Below are the code and all the weights of a small trained network. Each question names an input and a target symbol and asks about switching units off, where a switched-off unit gives its printed mean instead of its output.

import numpy as np


def w(rows, s, z=0):
    codes = np.array(rows[::2]) - 128.0
    scale = np.full(codes.shape[1], s)
    scale[-1] = z or s
    return codes * scale


def norm(h):
    return h / np.sqrt((h * h).mean(-1, keepdims=True) + 1e-5)


def f(y):
    return np.maximum(y, 0)


def softmax(a):
    e = np.exp(a - a.max(-1, keepdims=True))
    return e / e.sum(-1, keepdims=True)


def log_softmax(a):
    a = a - a.max(-1, keepdims=True)
    return a - np.log(np.exp(a).sum(-1, keepdims=True))


def net(x, mask):
    ids = ['ΓΞαεζπ'.index(c) for c in x.split()]
    T = len(ids)
    res = E[ids] + P[:T]
    u = 0
    for l in range(2):
        q, k, v = (norm(res) @ M[l].T for M in (Q, K, V))
        z = softmax(np.where(np.tri(T) > 0, q @ k.T / 2**0.5, -1e9)) @ v
        res = res + np.where(mask[u], z, O[l][:, -1]) @ O[l][:, :-1]
        u += 1
        y = f(norm(res) @ A[l][:, :-1].T + A[l][:, -1])
        res = res + np.where(mask[u : u + 4], y, B[l][:, -1]) @ B[l][:, :-1]
        u += 4
    return log_softmax(norm(res)[-1] @ U[:, :-1].T + U[:, -1])


Q, K, V, O, A, B = {}, {}, {}, {}, {}, {}
E = w([
[96,190,150,18,134,224],'Γ',
[141,117,214,86,197,114],'Ξ',
[22,113,153,112,111,29],'α',
[77,77,99,255,126,165],'ε',
[165,77,159,91,76,149],'ζ',
[197,108,201,65,136,127],'π',
],0.015)
P = w([
[118,38,88,90,146,146],'0',
[112,134,148,184,177,117],'1',
[116,88,53,7,144,135],'2',
[187,213,144,147,113,112],'3',
[177,71,46,24,141,93],'4',
[144,143,178,153,85,149],'5',
[197,43,136,139,139,98],'6',
],0.011)
Q[0] = w([
[85,243,196,130,39,218],'0.h0',
[147,255,60,42,134,120],'0.h0',
],0.0097)
K[0] = w([
[113,173,249,197,84,134],'0.h0',
[67,69,158,129,132,200],'0.h0',
],0.015)
V[0] = w([
[168,166,87,101,253,181],'0.h0',
[89,124,145,148,145,70],'0.h0',
],0.011)
O[0] = w([
[94,67,205,135,75,156,254],'0.h0',
[5,106,230,163,134,68,83],'0.h0',
],0.013,0.00078)
A[0] = w([
[180,93,236,154,192,228,220],'0.n0',
[178,1,104,199,173,117,160],'0.n1',
[114,142,70,205,99,136,2],'0.n2',
[201,140,68,89,72,35,138],'0.n3',
],0.0071,0.00088)
B[0] = w([
[245,253,123,92,75,57,253],'0.n0',
[182,106,155,75,46,190,253],'0.n1',
[74,72,136,249,90,161,177],'0.n2',
[121,160,226,166,68,39,181],'0.n3',
],0.0059,0.0056)
Q[1] = w([
[151,113,119,130,160,201],'1.h0',
[174,3,123,128,196,74],'1.h0',
],0.013)
K[1] = w([
[192,109,122,72,199,180],'1.h0',
[97,5,53,51,85,63],'1.h0',
],0.011)
V[1] = w([
[92,126,114,153,156,252],'1.h0',
[134,222,179,80,186,144],'1.h0',
],0.015)
O[1] = w([
[151,254,195,49,66,204,4],'1.h0',
[90,48,97,50,131,250,51],'1.h0',
],0.0096,0.0036)
A[1] = w([
[24,112,97,116,87,39,97],'1.n0',
[121,61,155,138,43,97,230],'1.n1',
[188,129,94,201,156,179,119],'1.n2',
[93,182,114,37,108,250,254],'1.n3',
],0.016,0.0015)
B[1] = w([
[113,80,139,180,223,33,194],'1.n0',
[86,180,199,164,156,190,255],'1.n1',
[208,143,58,49,105,132,185],'1.n2',
[27,6,111,101,4,85,201],'1.n3',
],0.013,0.01)
U = w([
[76,97,172,31,37,125,241],'Γ',
[87,119,255,113,172,200,15],'Ξ',
[88,118,125,135,182,62,149],'α',
[127,226,196,83,61,54,194],'ε',
[193,121,67,59,134,98,159],'ζ',
[171,89,174,79,142,189,5],'π',
],0.0078,0.0017)

Each question gives the input, a string of symbols that net reads in full, and the target symbol t.
The units are the heads (2 rows each of Q, K, V and O) and the neurons (one row each of A and B). Each row of codes is followed by its name. A weight is (code - 128) times the scale printed after its matrix; where a second scale follows, it is the last column's (O, A, B and U).
mask holds one flag per unit, layer by layer, with each layer's heads first. A switched-off unit (its flag False) gives its mean, the last column of its rows in O or B, instead of its output. The means were averaged over made-up inputs and are rounded, as every weight is.
A unit's drop is (log p(t) with every unit on - log p(t) with that unit switched off) / (log p(t) with every unit on - log p(t) with every unit switched off).
The circuit of an input: a set's keep is (log p(t) with only the set's units on - log p(t) with every unit switched off) / (log p(t) with every unit on - log p(t) with every unit switched off). Starting from all 10 units, units are removed one at a time, each time the one whose removal leaves the highest keep (on an exact tie, the one counted first), for as long as the keep stays at least 0.8.
units of the circuit, in order: the units of the circuit, biggest drop first
unit that matters most: the unit with the biggest drop
top k neurons: the k neurons with the biggest drops, biggest first
k most important neurons of layer l: the k neurons of layer l with the biggest drops, biggest first
input ζ π Ξ Ξ, target π: units of the circuit, in order	(1.h0 1.n3)
input Γ α ε π, target α: units of the circuit, in order	(1.h0 0.h0)
input Ξ Ξ ε, target Ξ: unit that matters most	0.h0
input Ξ ε Ξ, target Ξ: units of the circuit, in order	(0.h0 1.n1)
input ε ε Ξ Γ α Ξ, target Γ: units of the circuit, in order	(0.n0 1.h0 1.n3 0.h0)
input ζ π Ξ, target ζ: units of the circuit, in order	(1.n1 1.n3)
input α ζ ε Ξ, target ζ: top 2 neurons	(1.n1 1.n0)
input α Γ α π, target Γ: units of the circuit, in order	(1.h0 1.n3)
input α α ε Ξ, target α: units of the circuit, in order	(0.h0 1.h0)
input ε π π, target ε: units of the circuit, in order	(0.n3 1.h0)
input Ξ π π, target Ξ: 3 most important neurons of layer 1	(1.n1 1.n3 1.n2)
input α ε Ξ π Γ Ξ, target π: top 2 neurons	(0.n0 1.n3)
input ε Ξ α ε ε ζ, target ε: top 2 neurons	(0.n3 0.n1)
input ε Ξ ε ε ε ζ, target ε: 3 most important neurons of layer 0	(0.n3 0.n1 0.n2)
input ε α π Ξ Ξ ζ, target Ξ: unit that matters most	1.n1
input ζ Ξ Ξ Γ Ξ, target Ξ: top 2 neurons	(1.n3 1.n2)
input ζ ε ε, target ζ: units of the circuit, in order	(0.h0 1.n2)
input Ξ Γ ε, target Ξ: top 3 neurons	(0.n0 1.n1 0.n2)
input Ξ Γ Ξ ε, target Γ: top 2 neurons	(0.n0 0.n3)
input π Ξ ε ε ε α, target α: units of the circuit, in order	(1.n0)
input ε Ξ α ζ ζ, target α: 2 most important neurons of layer 0	(0.n3 0.n0)
input Γ ε π ε ζ, target π: top 2 neurons	(1.n3 0.n0)
